Each row is followed by the grade that its hidden value falls in (each part has its own value, ranges and names):
[-11   3  -1  -2   4  -5   6  -2   0  17   5  -1  -8 -30   2   2   3   2]
q253
[ 0 -3 -1  3 -6 -3 -1 -1  4  0  2  0 -6  5  0 -6  4 -1]
q253
[ 2 -1 -2  8  4 -1  1  1  0 -3 -1 -1  1 -1 -1  3  2 -2]
q253
[ -4   3   3  -5  -3  -1  -1  -2  -1   7   2   2  -2  -9   2  -4 -13   2]
q33
[-4 -2  2 -8  3  2  0 -1 -2 -1 -1 -1 -3 -4  1 -4  9 -2]
q33
[-13  11  10 -28   7 -11  -4   3  -7   7  -8   4   4 -22  -1  13   2   4]
q394
[ 2 -1  2  2 -2 -5 -5  1  1 -6 -2  3 -1  7 -1 -3  4 -1]
q253
[-11   1   6  -2 -12 -26  -6   1   7   8   1   5 -17 -14   2 -10  25   1]
q310
[ -2   3   2   6  -8 -13  -3   2   4   7   2   3  -7  -7  -1   0   9   2]
q253
[ -2  -3  -2  15  -3 -20   0   0   1  -1  -1   3   6  -7   3  -5  -3   0]
q764
[-3 -2  1 -2  4  5  0 -1 -2 -3 -1 -1 -2 -3  1 -5  1 -2]
q33
[ -9   1   2  -5  -7 -10  -1  -1   4  10   2   1 -12 -15   2  -4  11   0]
q33
[  3  -8  -5  19  -9  -3   1  -3   8  -2   6  -1 -12  12   1 -13   6  -2]
q394
[  1  -5  -4  29   0 -28   1  -1  -1  -2  -3   3  14  -6   4  -7 -29   1]
q253
[-1  0  0  0 -3 -1 -1  0  3 -1  0  0 -2  2  0 -2  4  0]
q764
[ 3  0  1 -1  2 -1 -4  1 -1 -6 -1  1  3  7 -1  0 -1 -1]
q253
[-5  0  3 -2 -4 -8 -3  0  3  2  0  2 -8 -7  1 -5  8  0]
q33
[ -6   3   6 -17  -7   4  -4   0   5   6   2   1 -19  -4  -2  -1  31   0]
q394
[ 0 -4 -1  3 -2 -7 -2  3  6 -9 -3  0 -8  5 -3  1 44 -3]
q394
[-11  -6   5 -21   5   3  -2  -3  -3  -8  -3  -1 -11  -9   3 -14  18  -4]
q253
[-3  1  0 -3 -1 -3  1  0  1  6  1  0 -3 -5  1 -1  3  1]
q33
[-2  0  1  0 -3 -8 -2  1  5  0 -1  1 -7 -5 -1 -2 14  0]
q764
[-2  1  1  0 -3 -8 -2  1  2  1  0  1 -5  0  0 -2  7  1]
q764
[ -5  -1   3   3  -7 -23  -3   0   2   2   0   3 -10 -12   2  -8  12   1]
q33
[  5  -1  -2   0   6   9   3   0  -2  -4  -1  -1  10   5   0   4 -11   0]
q764
[ 4  0  0  3  3  3 -3  1 -2 -7 -2  1  5  8 -1  0 -7 -1]
q253
[ -2  -4   0   4  -7 -15  -6   4  11  -8  -3   1 -17   0  -3  -2  60  -3]
q394
[ 2 -1  3  4 -2 -9 -8  2  1 -9 -2  4 -2  9 -2 -5 -7 -2]
q394
[ 0 -3 -1  5 -1 -8 -2  3  7 -9 -3  0 -8  7 -2  0 39 -2]
q394
[ -2  -1   2  -2  -8 -10  -3   0   3   0   0   2  -9  -1   1  -6  14   1]
q310
[ -8   3   4  -1  -2 -14  -3   1   2   5   0   4 -16 -17   1  -3   9   1]
q310
[ -8   6   6 -17   2 -11  -3   1  -2   4  -3   3  -2 -18   0   4  11   3]
q310
[ -5   1   1  -2  -3  -7   0  -1   2   7   1   0  -9 -14   1  -2   8   2]
q33
[-3  1  3 -5 -5 -9 -3  0  2  1 -1  2 -7 -3  1 -3  8  0]
q310
[ -6   2   4  -6  -2 -12  -3   1   0   3  -1   2  -6 -14   1   0  15   1]
q33
[ -5   5   5  -8  -6  -7   0  -3  -3  13   3   4  -5 -20   3  -6 -26   3]
q764
[  3  -6  -3  -3  -2 -10  -3   5   9 -15  -4  -1 -11   9  -4   3  59  -4]
q394
[ -4  -2   1   5  -7 -18  -3   0   2   0  -1   2  -3  -5   2  -6   6   1]
q33
[ -5   5   3  -5   1   4   2  -4  -7  12   3   3   5 -12   2  -3 -47   4]
q764
[ 5  4 -3 12 -7 -6 -1  2  4  4  1  1  3  7 -2  6  0  3]
q253
[-14   5  -1  -6  -5  -9   5  -2   2  24   6  -1 -17 -38   4  -2  13   4]
q394
[ -1  -4  -3  22  -1 -23   0   0  -1  -2  -2   3   9 -11   3  -6 -12   1]
q764
[-10  -6   5   4 -18 -36 -11   6  18  -7  -2   5 -36  -8  -2  -9  63  -3]
q394
[  7  -5   4   2  -8  -8 -12   2   5 -22  -5   5   4  34  -3  -8  15  -3]
q394
[ 1 -3 -2  9 -3  1 -1 -1  2  2  4  0 -8 -1  1 -5 -2 -1]
q253
[ -4   0   2   6  -8 -16  -3   1   2   4   0   2  -5  -6   1  -7   1   1]
q33
[ -3   2   3   2 -10 -12  -4   2   5   5   2   3  -9  -4   0  -2  10   2]
q253
[  0   0  -2  13   3 -17   1   0  -3   2  -1   2   6 -12   1  -3 -15   0]
q33
[  7  -3   1   4   0  -6  -6   2   1 -13  -3   3   4  17  -2  -2   2  -2]
q394
[  3  -2   2   2  -2  -3  -5   2   0 -11  -3   3   2  15  -2  -4   1  -2]
q394
[-2  0  1  2 -3 -6 -2  0  2  3  1  2 -6 -5  0 -3 10  0]
q764
[ -8   7   7 -15   4  -9  -3   2  -4   4  -5   3   2 -21   0   8   5   2]
q764

Next part:
[ -5   0   2  -1 -16  -4  -7   0   2  -1   0   0   7  -8  19  -9 -14   4
  -7  -3  12   1  -4   4   9  17  21 -17  -5   7  -2   4  -3   7  -3   3
  -7 -20 -18   0  -2   3  -2   4 -10  -4  -4  -7  -4  24  12  -8   3  -3
  10 -18  -5   1  -8   8   2  38   1 -21   7 -14 -32   4 -11   7  28  -6
  -1   2  -3  -1   9   0  -3 -22   3  -8  -5  25  18   5   8  -4   7   9
  -3  17  -7  -1  -6  -5   5  -4  18]
q421
[  8  18   5   4   0  -1  -9   5  -3 -20  26   0  11  13   4  18   0   4
  -4   2   4 -20   1   6  -4  -1  10   2   5  20  -1  -7  -6   5 -46 -10
  -3 -10   1   0  -2   3  -3   1  14   6   2   2   4   9  -5  -7  -1   3
   3   8 -15   8  15  -7   0   0 -13  11  -3 -27   3  -2   1  -4  12 -10
   1  -5  -2  20   2  11   4  -2   3   3   1  -6  21   2   2   0   7  -1
   3  -5   3   2  -5  -2   1  -2  -9]
Q773
[ -4  -7   0   2 -12  -5  -7  26   2 -36  15  -1   6  10   6   5 -10   5
  18  -4   6  -6  -6   6  -4   1  20  -7   6   7   1  -7 -16   5  -6   3
   0  12 -12  -5  -4  -2   4   1  11   6   3  -2   2   9 -12   4   0  -3
   3  -5  -7   2   1   2   0   0 -21   8   3 -13   0   3   6  -6  -3   2
  -7 -16  -5  27  -2   9  -3  -1  -1   1  -5  -2   3  -7  -5  -1   8   9
  21  -1  -7  -3  -4  10   6   0   3]
Q456
[  0  -8  -1  30 -22   4   5  15   7  26   0   3   9 -13  -4  -9  12 -10
   0   2  11  -4   2   0   1  -8 -20  -6  -2 -13  -1   3  -9  -8  -1   4
  10  -5   5   5   4  -8  -3   5   2  -3   0  -5  -9  -2  -5  -6  -3   7
  -7 -19  -4   7   6  -2   9  23  -5   2   1  12 -18   5 -27  -6   7   8
  -1  -1  -1 -12  -2  -4  -1  -1  -2   6   0  14  -8  11   2 -10  16  -5
  12   1  -9   1  -4  -3   7   2  -9]
q155
[ -3   4  -5  19  13  -2   5  -6   8  17 -12 -20  -6 -15  -7   1   6  15
   7 -10 -10   5  -4  -6   0   0  -4  17  -5  13  -7  -4  -9  -3 -13   2
   9  -4   5   4   9   5   1 -12   7  12   1 -10   1   8   8   5   4   4
   1 -15 -10  -3  -8  18  -4  20  -4  -5  -1   3   1  -6  -7  18   6   4
   9  -1   6  12   2  -5   2 -10  10   2  -6   8 -15 -12  -2  -2  -8   5
  20  -2 -19  -4   1 -18  -4  -1   0]
q138
[  1  25  -7  -2   0   5   3 -26   7 -49  13  -1  -7  20   7 -13 -17   2
 -10   7   4 -33  -8   0   6   3  23 -13   7  -3 -14   4  -2   1  -8   9
  -3   0 -19  10   3  15  -4 -37   3   1  -8   7 -10   0 -13   0  -2   0
  -8   5  -1  -1  -1   3   5  36 -28  -6   6 -26 -38  51   1  -6  31  -8
   1   7   3  13  17  -8  12  -9   2   6 -12   4  -7 -12  -8  16 -13   6
  13  -4   3  -4   1  13  15  -3   5]
q421
[  1   7   7   5  10  22 -12 -10  11  17 -17 -14   9  23  10  16   5  -6
  16   3   2   1   0  -1 -10 -10   7  -5  -1  -1  15  -3  -8  -3  -7  -4
  -1 -21   8  -2  -2  12   3   5  12  18  -4  -7 -26 -10  -7 -28  -9   1
  -7  -5  11  13   3  -4   1   9   0  11   2  -6   5 -42  -2 -25  47  -1
   4 -18   5  10   7  20   6 -22   8   5   4  18  -8   8  -1  13   0 -12
 -33  -8  15   8  -5  -4  -4  -2   5]
q138
[  6   0   5 -31  15   7   3 -17  -8   5  -6  -7   9   4  -6  -5   7  -8
 -18 -20  -2  -5  -7   7   3  -4  -7  11   2   2  33   7  -6  -2  11  14
   4   8  -8   4   5  -8  -8   0   8   1   2   1   4   2   4   4  -5  -7
  -1  -1   6  -5  -5  -3   9  14  13  13  13  19 -17  -8 -16 -14  19   3
  -8   5  -1   0   0 -10  11  15  -1 -16  -7  10 -15  10   1  26  -3   2
  -9  -5  17  -4   0  -7   2  -1  -3]
Q773
[ -1   7   6  27 -14   6   2 -32  22 -19  25  -3   4  11 -14   7   6 -12
 -18   0  -3   0  -7  -4   8  -2  -6   7 -16  11  15   2  -5  -2   5   8
  -5  -7   8   2   7   0  -5  -5  -3   3   3  -3   4   5  19   5   0  -9
   5  -2   3   2  -6   3   9   6  -1  -9  -1  -2  -8  -8 -12   9   7   6
   5  -8   4  -4 -14  -6   4  10   3  -3   2   9 -20  16  -5   9  -1   3
  13   5  -1   9  -2 -63   4  -1   3]
q155
[  2   1   6 -18 -17   5   2  26  17 -18  -9 -26   4  51 -11 -22  -1   0
   8   1   2  -9 -20 -17  11 -12 -60  -9  14 -15  -6  10 -14  -4  47   6
  -9  -9   7   5   7  -8  -1  17  -4   1   1   5   2  17  19  -3  -3  13
  -6 -26  -7   1 -14   1  11  41 -10  -4  -9   1  -1  21 -13 -31 -39 -20
  -1   1   4 -12   9  16  -1 -11  10  -1  -1  20 -18  -4 -10   6  12  18
   7   3   1  -5  12 -12  15  -1   2]
Q773
[  9  10   6   2 -22  12   3  31   6 -16   2  -7   1  26  -9  22  -9  -1
  13   7   5  -7  -4  -5  12  -2 -19  -2  -6  13 -14   2   3   5 -13   1
   2  -2   6   4   7  -1  -8  -9  -8   7   4 -18  -1   5  11  -3  -2   3
   6  10  -5   5  -1   5   5   8   9  11 -12 -22  12  30  -4 -16  37   0
  -3  -9   5  -3  -9  -7  11  -9   0  -1   2 -15   8  -7  -3  -2   5  -1
  18  10   0   1   1 -48  -4  -4  11]
q138
[ -1  11   3  -7  -1   3  -7   0   9 -19  10  -5   8  12   2   7   4   2
  -8  -4  -7  -7  -3  -1  -1  -1  26   3   0  -3  -5   7  -1  -1  -7   8
   3   4  11   1  -5   7  -4 -24  -1   0   0  -8   1  14 -19  -1  -1   3
  -3   3   8   5  -3  -4   3 -32   6   0   2 -18  -2  14  -4 -18   8   2
  -6  -2  -3  -5  -5   0 -15 -20   0   8   6 -16  13   8   7 -11  10  -2
   0   0   8   3   3   3  -8  -2   5]
q155
